Below are the code and all the weights of a small trained network. Each question names an input and a class and asks about switching units off, where a switched-off unit gives its printed mean instead of its output.

import numpy as np


def w(rows, s, z=0):
    codes = np.array(rows[::2]) - 128.0
    scale = np.full(codes.shape[1], s)
    scale[-1] = z or s
    return codes * scale


def f(y):
    return y / 2 * (1 + np.tanh(0.7978845608 * (y + 0.044715 * y**3)))


def log_softmax(a):
    a = a - a.max(-1, keepdims=True)
    return a - np.log(np.exp(a).sum(-1, keepdims=True))


def net(x, mask):
    res = np.array(x, float).reshape(1, 6) / 4 @ E
    y = f(res @ A[0][:, :-1].T + A[0][:, -1])
    res = res + np.where(mask, y, B[0][:, -1]) @ B[0][:, :-1]
    return log_softmax(res[-1] @ U[:, :-1].T + U[:, -1])


A, B = {}, {}
E = w([
[138,132,195,25,29,84,234,118,122,195,148],'x0',
[182,80,87,154,204,175,135,24,59,74,61],'x1',
[63,242,117,140,53,158,105,141,143,104,172],'x2',
[77,190,1,95,133,166,205,143,188,197,53],'x3',
[136,188,120,123,184,31,236,119,12,142,144],'x4',
[39,124,198,72,131,111,145,28,193,37,174],'x5',
],0.01)
A[0] = w([
[85,160,132,151,162,102,193,226,87,174,108,231],'neuron 0',
[113,138,169,69,132,141,90,2,146,50,137,162],'neuron 1',
[235,76,129,104,152,113,102,83,64,139,57,251],'neuron 2',
[82,162,80,141,101,117,146,134,30,184,68,219],'neuron 3',
[169,105,149,222,143,121,83,182,100,51,123,192],'neuron 4',
[91,175,162,140,140,85,163,83,168,129,140,240],'neuron 5',
],0.0092,0.0029)
B[0] = w([
[186,213,125,110,107,136,132,74,105,192,167,219],'neuron 0',
[10,79,99,105,149,144,128,91,62,106,126,248],'neuron 1',
[142,9,121,138,204,40,133,181,94,136,93,253],'neuron 2',
[140,176,67,84,196,78,52,95,179,142,74,213],'neuron 3',
[171,126,168,215,112,116,66,67,136,108,191,239],'neuron 4',
[110,219,149,2,125,196,210,174,32,118,189,196],'neuron 5',
],0.0098,0.014)
U = w([
[32,155,132,95,139,184,153,118,84,39,166,147],'0',
[109,59,167,139,166,108,166,137,103,134,127,94],'1',
[159,168,66,159,187,143,134,96,88,120,100,41],'2',
[122,148,161,222,133,181,84,113,114,100,172,194],'3',
[95,150,126,107,146,173,182,160,102,121,150,87],'4',
[95,145,176,90,30,141,179,126,190,148,135,128],'5',
[105,113,88,140,97,250,72,173,161,155,74,251],'6',
[154,179,136,60,109,134,145,98,120,183,142,33],'7',
],0.012,0.0029)

Each question gives the input, the list of numbers given to net, and the class t.
The units are the neurons (one row each of A and B). Each row of codes is followed by its name. A weight is (code - 128) times the scale printed after its matrix; where a second scale follows, it is the last column's (A, B and U).
mask holds one flag per neuron, in row order. A switched-off neuron (its flag False) gives its mean, the last column of its row in B, instead of its output. The means were averaged over made-up inputs and are rounded, as every weight is.
A unit's drop is (log p(t) with every unit on - log p(t) with that unit switched off) / (log p(t) with every unit on - log p(t) with every unit switched off).
The circuit of an input: a set's keep is (log p(t) with only the set's units on - log p(t) with every unit switched off) / (log p(t) with every unit on - log p(t) with every unit switched off). Starting from all 6 units, units are removed one at a time, each time the one whose removal leaves the highest keep (on an exact tie, the one counted first), for as long as the keep stays at least 0.8.
circuit, biggest first: the units of the circuit, biggest drop first
top k neurons: the k neurons with the biggest drops, biggest first
drop of u: that unit's drop, to one decimal
input [-4,-5,7,2,2,-4], class 7: circuit, biggest first => (neuron 0)
input [-1,-7,0,-5,3,-4], class 3: top 3 neurons => (neuron 5; neuron 4; neuron 3)
input [-5,-7,-8,7,1,1], class 7: circuit, biggest first => (neuron 0; neuron 2)
input [-2,6,2,-8,-6,5], class 0: top 2 neurons => (neuron 1; neuron 0)
input [6,3,-3,-1,3,5], class 0: top 2 neurons => (neuron 5; neuron 1)
input [-1,-6,-8,-8,-3,-6], class 3: top 3 neurons => (neuron 4; neuron 1; neuron 5)
input [-2,6,-6,4,-6,-8], class 1: top 2 neurons => (neuron 2; neuron 0)
input [-8,-5,8,1,8,-3], class 7: top 2 neurons => (neuron 0; neuron 2)
input [7,8,1,1,-3,-4], class 1: top 2 neurons => (neuron 2; neuron 0)
input [8,-7,3,-8,4,4], class 0: drop of neuron 3 => 0.0
input [-4,6,-5,-3,-7,-6], class 1: drop of neuron 2 => 3.1
input [6,-5,-2,0,-4,7], class 0: drop of neuron 1 => 0.1
